Here is a tiny trained network, its code and every weight. The questions are about switching its units off for an input and a target symbol, where a switched-off unit gives its printed mean instead of its output.

import numpy as np


def w(rows, s, z=0):
    codes = np.array(rows[::2]) - 128.0
    scale = np.full(codes.shape[1], s)
    scale[-1] = z or s
    return codes * scale


def f(y):
    return np.maximum(y, 0)


def softmax(a):
    e = np.exp(a - a.max(-1, keepdims=True))
    return e / e.sum(-1, keepdims=True)


def log_softmax(a):
    a = a - a.max(-1, keepdims=True)
    return a - np.log(np.exp(a).sum(-1, keepdims=True))


def net(x, mask):
    ids = ['δεθλπστφ'.index(c) for c in x.split()]
    T = len(ids)
    res = E[ids] + P[:T]
    q, k, v = (res @ M[0].T for M in (Q, K, V))
    z = softmax(np.where(np.tri(T) > 0, q @ k.T / 4**0.5, -1e9)) @ v
    res = res + np.where(mask[0], z, O[0][:, -1]) @ O[0][:, :-1]
    y = f(res @ A[0][:, :-1].T + A[0][:, -1])
    res = res + np.where(mask[1:9], y, B[0][:, -1]) @ B[0][:, :-1]
    return log_softmax(res[-1] @ U[:, :-1].T + U[:, -1])


Q, K, V, O, A, B = {}, {}, {}, {}, {}, {}
E = w([
[171,60,165,175,141,113,119],'δ',
[122,161,105,134,187,81,80],'ε',
[99,83,125,109,165,99,129],'θ',
[127,69,113,123,87,94,136],'λ',
[60,129,99,123,85,107,86],'π',
[104,124,170,99,109,172,168],'σ',
[109,77,106,192,117,105,189],'τ',
[161,143,158,148,251,173,167],'φ',
],0.028)
P = w([
[114,10,91,147,134,233,95],'0',
[95,63,116,146,123,182,99],'1',
[97,84,136,149,122,169,105],'2',
[93,104,148,156,124,154,107],'3',
[98,109,158,155,127,145,126],'4',
[101,114,162,151,137,133,143],'5',
[102,137,173,148,139,129,154],'6',
[107,141,174,141,139,117,171],'7',
[102,140,179,124,148,107,189],'8',
[111,155,191,111,146,89,199],'9',
[94,159,161,102,158,106,179],'10',
],0.013)
Q[0] = w([
[254,182,43,46,112,97,96],'head 1',
[206,132,44,60,114,160,184],'head 1',
[206,128,182,241,173,154,141],'head 1',
[146,168,208,28,124,228,83],'head 1',
],0.0088)
K[0] = w([
[77,14,124,175,83,241,51],'head 1',
[78,68,107,73,113,235,55],'head 1',
[133,148,2,218,187,180,131],'head 1',
[164,146,158,67,185,195,31],'head 1',
],0.0086)
V[0] = w([
[157,146,156,99,153,168,85],'head 1',
[88,159,49,162,148,190,134],'head 1',
[135,150,79,168,210,75,146],'head 1',
[90,132,109,94,160,168,248],'head 1',
],0.011)
O[0] = w([
[76,73,212,109,206,104,194,3],'head 1',
[126,138,196,67,127,38,56,144],'head 1',
[137,39,141,36,61,86,206,172],'head 1',
[112,91,254,229,65,100,66,233],'head 1',
],0.0076,0.0047)
A[0] = w([
[186,149,87,149,42,94,89,116],'neuron 1',
[184,104,131,128,123,106,176,254],'neuron 2',
[189,111,124,155,81,133,182,227],'neuron 3',
[128,173,115,115,174,137,96,57],'neuron 4',
[192,156,176,157,135,87,141,154],'neuron 5',
[50,131,120,92,39,37,91,111],'neuron 6',
[115,91,144,149,255,36,172,37],'neuron 7',
[105,229,134,85,143,62,75,85],'neuron 8',
],0.01,0.0034)
B[0] = w([
[39,2,107,114,57,93,106,200],'neuron 1',
[109,166,100,21,173,91,45,181],'neuron 2',
[94,181,73,156,231,141,92,188],'neuron 3',
[126,67,113,156,73,165,216,140],'neuron 4',
[104,35,93,82,167,194,203,170],'neuron 5',
[240,164,147,100,163,169,176,252],'neuron 6',
[183,192,172,108,32,91,157,189],'neuron 7',
[100,109,95,5,166,95,72,169],'neuron 8',
],0.0081,0.014)
U = w([
[49,169,107,73,146,75,58,173],'δ',
[74,171,163,191,126,110,70,186],'ε',
[167,117,115,169,91,135,130,66],'θ',
[150,124,117,145,54,118,108,2],'λ',
[144,104,166,152,123,107,134,149],'π',
[19,31,114,173,98,143,164,162],'σ',
[108,146,89,163,96,148,166,145],'τ',
[254,114,89,193,185,173,124,168],'φ',
],0.0074,0.0048)

Each question gives the input, a string of symbols that net reads in full, and the target symbol t.
The units are the heads (4 rows each of Q, K, V and O) and the neurons (one row each of A and B). Each row of codes is followed by its name. A weight is (code - 128) times the scale printed after its matrix; where a second scale follows, it is the last column's (O, A, B and U).
mask holds one flag per unit, heads first, then neurons. A switched-off unit (its flag False) gives its mean, the last column of its rows in O or B, instead of its output. The means were averaged over made-up inputs and are rounded, as every weight is.
A unit's drop is (log p(t) with every unit on - log p(t) with that unit switched off) / (log p(t) with every unit on - log p(t) with every unit switched off).
The circuit of an input: a set's keep is (log p(t) with only the set's units on - log p(t) with every unit switched off) / (log p(t) with every unit on - log p(t) with every unit switched off). Starting from all 9 units, units are removed one at a time, each time the one whose removal leaves the highest keep (on an exact tie, the one counted first), for as long as the keep stays at least 0.8.
units of the circuit, in order: the units of the circuit, biggest drop first
most important unit: the unit with the biggest drop
top k neurons: the k neurons with the biggest drops, biggest first
drop when u is switched off: that unit's drop, to one decimal
input π τ σ π σ τ δ τ π σ, target σ: units of the circuit, in order	head 1; neuron 6; neuron 5
input π φ τ δ π λ π δ δ σ, target σ: top 2 neurons	neuron 6; neuron 5
input φ π θ δ π δ, target π: most important unit	head 1
input σ φ π δ λ φ θ δ, target π: units of the circuit, in order	head 1; neuron 7
input σ τ π π π φ π, target π: units of the circuit, in order	neuron 6; head 1
input λ π θ δ δ ε λ π π δ, target δ: top 3 neurons	neuron 2; neuron 6; neuron 3
input θ δ ε π σ, target δ: units of the circuit, in order	head 1; neuron 2
input τ τ λ π δ δ π, target τ: top 2 neurons	neuron 2; neuron 1
input σ π π π δ τ π π π π δ, target σ: units of the circuit, in order	head 1; neuron 1; neuron 5
input δ π π τ θ φ π θ, target π: units of the circuit, in order	head 1; neuron 7; neuron 1
input λ δ φ τ δ δ, target σ: units of the circuit, in order	head 1; neuron 5; neuron 1
input φ π σ π, target ε: top 2 neurons	neuron 2; neuron 5
input θ δ δ π δ δ σ, target ε: top 2 neurons	neuron 1; neuron 6
input π π φ π, target π: most important unit	neuron 6
input π τ σ θ π π τ π, target λ: drop when head 1 is switched off	0.5
input σ δ λ π λ π σ π, target ε: drop when neuron 5 is switched off	0.2
input δ σ τ δ φ σ, target π: drop when head 1 is switched off	1.3
